Here is a tiny trained network, its code and every weight. The questions are about switching its units off for an input and a class, where a switched-off unit gives its printed mean instead of its output.

import numpy as np


def w(rows, s, z=0):
    codes = np.array(rows[::2]) - 128.0
    scale = np.full(codes.shape[1], s)
    scale[-1] = z or s
    return codes * scale


def f(y):
    return y / 2 * (1 + np.tanh(0.7978845608 * (y + 0.044715 * y**3)))


def log_softmax(a):
    a = a - a.max(-1, keepdims=True)
    return a - np.log(np.exp(a).sum(-1, keepdims=True))


def net(x, mask):
    res = np.array(x, float).reshape(1, 7) / 4 @ E
    y = f(res @ A[0][:, :-1].T + A[0][:, -1])
    res = res + np.where(mask, y, B[0][:, -1]) @ B[0][:, :-1]
    return log_softmax(res[-1] @ U[:, :-1].T + U[:, -1])


A, B = {}, {}
E = w([
[112,119,108,136,153,141,131,122,117,125],'x0',
[127,123,132,111,125,122,102,112,142,129],'x1',
[155,207,115,151,95,206,136,73,172,211],'x2',
[100,75,128,10,99,177,197,104,103,160],'x3',
[114,137,124,147,133,124,165,149,125,139],'x4',
[98,169,155,79,154,167,50,238,116,161],'x5',
[123,125,128,128,138,137,122,120,122,119],'x6',
],0.013)
A[0] = w([
[156,84,131,179,128,72,170,39,125,104,203],'n0',
[152,123,124,157,146,110,51,185,97,96,136],'n1',
[139,135,143,203,158,111,100,118,149,136,213],'n2',
[120,129,126,127,152,133,151,114,92,82,86],'n3',
[132,125,112,108,101,184,139,99,137,128,117],'n4',
[132,115,152,123,107,169,169,62,126,178,109],'n5',
[141,204,129,127,144,156,127,98,134,157,156],'n6',
[130,153,121,115,118,138,170,34,118,152,108],'n7',
[120,108,131,95,120,101,155,139,129,77,89],'n8',
[132,103,131,135,125,132,82,96,101,148,99],'n9',
[144,150,112,100,121,136,126,120,128,101,118],'n10',
[124,80,123,23,132,144,176,144,108,134,124],'n11',
[100,143,127,117,93,121,120,106,152,114,119],'n12',
[124,109,110,144,146,90,123,130,143,187,125],'n13',
[127,112,139,110,126,131,121,121,113,116,115],'n14',
[145,82,126,196,109,44,173,26,127,87,67],'n15',
[125,144,120,63,118,165,143,148,122,125,98],'n16',
[146,210,109,160,114,210,103,84,143,194,147],'n17',
[152,89,105,156,115,104,149,97,140,123,194],'n18',
[126,143,133,91,160,180,105,187,140,156,46],'n19',
[144,224,126,168,111,218,102,88,139,195,8],'n20',
[128,69,140,86,130,57,156,145,112,80,47],'n21',
[149,132,116,97,96,171,213,35,142,156,111],'n22',
[135,153,134,143,127,119,129,112,137,94,116],'n23',
[111,130,125,149,153,94,86,206,129,115,129],'n24',
[133,123,169,119,137,171,111,109,114,161,96],'n25',
[110,110,136,130,148,80,114,182,133,95,168],'n26',
[140,106,136,147,126,92,150,109,126,76,122],'n27',
[133,137,137,121,90,126,147,119,131,145,127],'n28',
[131,172,141,247,134,94,83,96,146,122,46],'n29',
[127,148,146,109,126,188,124,168,120,136,55],'n30',
[123,132,113,125,131,120,138,130,152,125,124],'n31',
[101,123,112,157,144,119,94,144,168,170,94],'n32',
[130,113,100,116,95,121,111,129,116,128,122],'n33',
[143,132,117,124,104,140,162,90,125,113,120],'n34',
[131,181,127,195,136,93,103,100,134,118,59],'n35',
[132,80,146,18,128,177,185,151,119,129,11],'n36',
[122,106,142,99,141,96,172,102,126,103,48],'n37',
[150,110,151,142,131,117,99,116,113,163,116],'n38',
[142,122,146,119,122,121,113,84,93,144,117],'n39',
[144,151,125,113,126,145,156,171,123,141,94],'n40',
[118,146,154,104,154,175,111,175,128,145,182],'n41',
],0.013,0.012)
B[0] = w([
[74,117,119,154,12,145,140,85,112,174,247],'n0',
[158,147,144,130,231,107,132,164,124,119,214],'n1',
[149,156,104,110,117,78,107,169,125,90,227],'n2',
[168,133,164,116,81,115,119,138,164,146,139],'n3',
[162,110,159,123,178,146,139,118,120,139,172],'n4',
[146,119,159,136,215,161,140,134,124,119,198],'n5',
[131,133,168,106,73,150,147,112,123,128,197],'n6',
[157,113,173,129,200,141,155,159,141,118,195],'n7',
[112,109,85,110,106,137,138,112,123,155,158],'n8',
[113,149,137,157,127,131,170,138,114,126,127],'n9',
[110,121,114,133,144,127,154,137,130,127,129],'n10',
[111,139,114,147,5,126,122,107,131,143,230],'n11',
[157,140,119,130,138,131,155,144,89,145,133],'n12',
[129,135,148,106,107,139,107,116,117,98,132],'n13',
[131,131,115,149,114,119,142,152,121,144,137],'n14',
[138,173,48,113,86,44,63,173,111,83,223],'n15',
[108,118,109,146,92,150,146,124,102,132,173],'n16',
[98,85,132,141,43,155,143,101,125,153,249],'n17',
[102,111,127,124,111,171,149,120,141,137,197],'n18',
[115,123,149,147,21,139,172,104,141,155,175],'n19',
[86,179,21,130,65,17,63,152,112,96,215],'n20',
[112,110,145,150,45,171,165,97,141,146,181],'n21',
[174,128,183,119,251,165,148,140,147,135,238],'n22',
[118,128,132,108,107,115,118,127,134,141,144],'n23',
[148,120,125,121,232,121,109,120,120,96,206],'n24',
[124,116,134,138,111,139,160,151,140,117,150],'n25',
[157,172,116,122,173,129,103,144,127,117,203],'n26',
[100,140,137,111,86,99,107,126,142,126,172],'n27',
[108,108,120,137,180,169,132,119,109,96,150],'n28',
[105,91,148,135,49,173,176,100,140,174,214],'n29',
[123,95,129,120,79,143,134,93,130,159,157],'n30',
[128,139,134,121,115,141,133,143,116,121,128],'n31',
[168,142,122,125,116,122,143,144,114,94,150],'n32',
[118,134,117,142,133,130,145,147,118,141,131],'n33',
[141,119,158,107,181,162,115,126,140,131,164],'n34',
[101,97,132,105,87,169,133,96,126,148,180],'n35',
[97,166,65,130,52,40,67,140,129,100,208],'n36',
[127,113,165,142,111,164,150,133,124,139,151],'n37',
[78,139,108,143,161,141,153,137,107,109,131],'n38',
[119,126,128,139,151,129,148,134,127,133,137],'n39',
[119,116,150,112,115,144,106,93,151,128,144],'n40',
[136,130,96,136,148,97,120,135,130,97,208],'n41',
],0.016,0.018)
U = w([
[95,184,80,144,120,41,69,145,123,65,254],'0',
[77,85,153,156,90,172,168,74,147,157,55],'1',
[169,137,193,129,254,157,142,160,149,71,71],'2',
],0.012,0.00083)

Each question gives the input, the list of numbers given to net, and the class t.
The units are the neurons (one row each of A and B). Each row of codes is followed by its name. A weight is (code - 128) times the scale printed after its matrix; where a second scale follows, it is the last column's (A, B and U).
mask holds one flag per neuron, in row order. A switched-off neuron (its flag False) gives its mean, the last column of its row in B, instead of its output. The means were averaged over made-up inputs and are rounded, as every weight is.
A unit's drop is (log p(t) with every unit on - log p(t) with that unit switched off) / (log p(t) with every unit on - log p(t) with every unit switched off).
The circuit of an input: a set's keep is (log p(t) with only the set's units on - log p(t) with every unit switched off) / (log p(t) with every unit on - log p(t) with every unit switched off). Starting from the 12 units with the biggest drops (on a tie, the unit counted first), units are removed one at a time, each time the one whose removal leaves the highest keep (on an exact tie, the one counted first), for as long as the keep stays at least 0.8.
units of the circuit, in order: the units of the circuit, biggest drop first
unit that matters most: the unit with the biggest drop
k most important neurons: the k neurons with the biggest drops, biggest first
drop of u: that unit's drop, to one decimal
input [2,-6,2,8,-6,-1,1], class 2: units of the circuit, in order	n22
input [7,-5,-5,4,4,0,1], class 1: 2 most important neurons	n15, n20
input [-4,3,5,-7,-5,-1,-5], class 1: 2 most important neurons	n29, n17
input [-3,-7,2,3,-4,0,3], class 2: 2 most important neurons	n0, n29
input [4,3,3,-8,5,-2,-7], class 1: 3 most important neurons	n29, n35, n36
input [0,1,6,-8,0,-7,2], class 1: 3 most important neurons	n29, n0, n35
input [5,-7,2,1,-4,3,4], class 1: 4 most important neurons	n15, n36, n2, n20
input [-4,-4,3,1,0,-2,-7], class 2: 3 most important neurons	n11, n29, n22
input [2,6,-3,3,3,-1,-4], class 1: 2 most important neurons	n20, n15
input [1,0,1,-4,-6,-7,-5], class 1: 2 most important neurons	n0, n29
input [3,8,6,-6,0,0,3], class 1: 4 most important neurons	n29, n17, n15, n35
input [1,8,1,-8,3,-8,2], class 1: 3 most important neurons	n29, n0, n35
input [0,2,7,1,2,0,7], class 2: 3 most important neurons	n0, n22, n11
input [5,0,5,6,-8,-3,-1], class 2: unit that matters most	n22
input [6,6,-7,3,-8,-3,-8], class 1: 2 most important neurons	n21, n20
input [-6,7,5,5,4,-2,-6], class 2: drop of n22	0.3
input [5,-6,5,-7,6,-4,-5], class 1: drop of n29	5.2
input [3,4,-7,0,-7,1,-7], class 2: drop of n2	0.1
input [4,8,-1,6,6,2,6], class 0: drop of n36	3.9
input [1,3,-1,-1,-7,1,-4], class 2: unit that matters most	n20
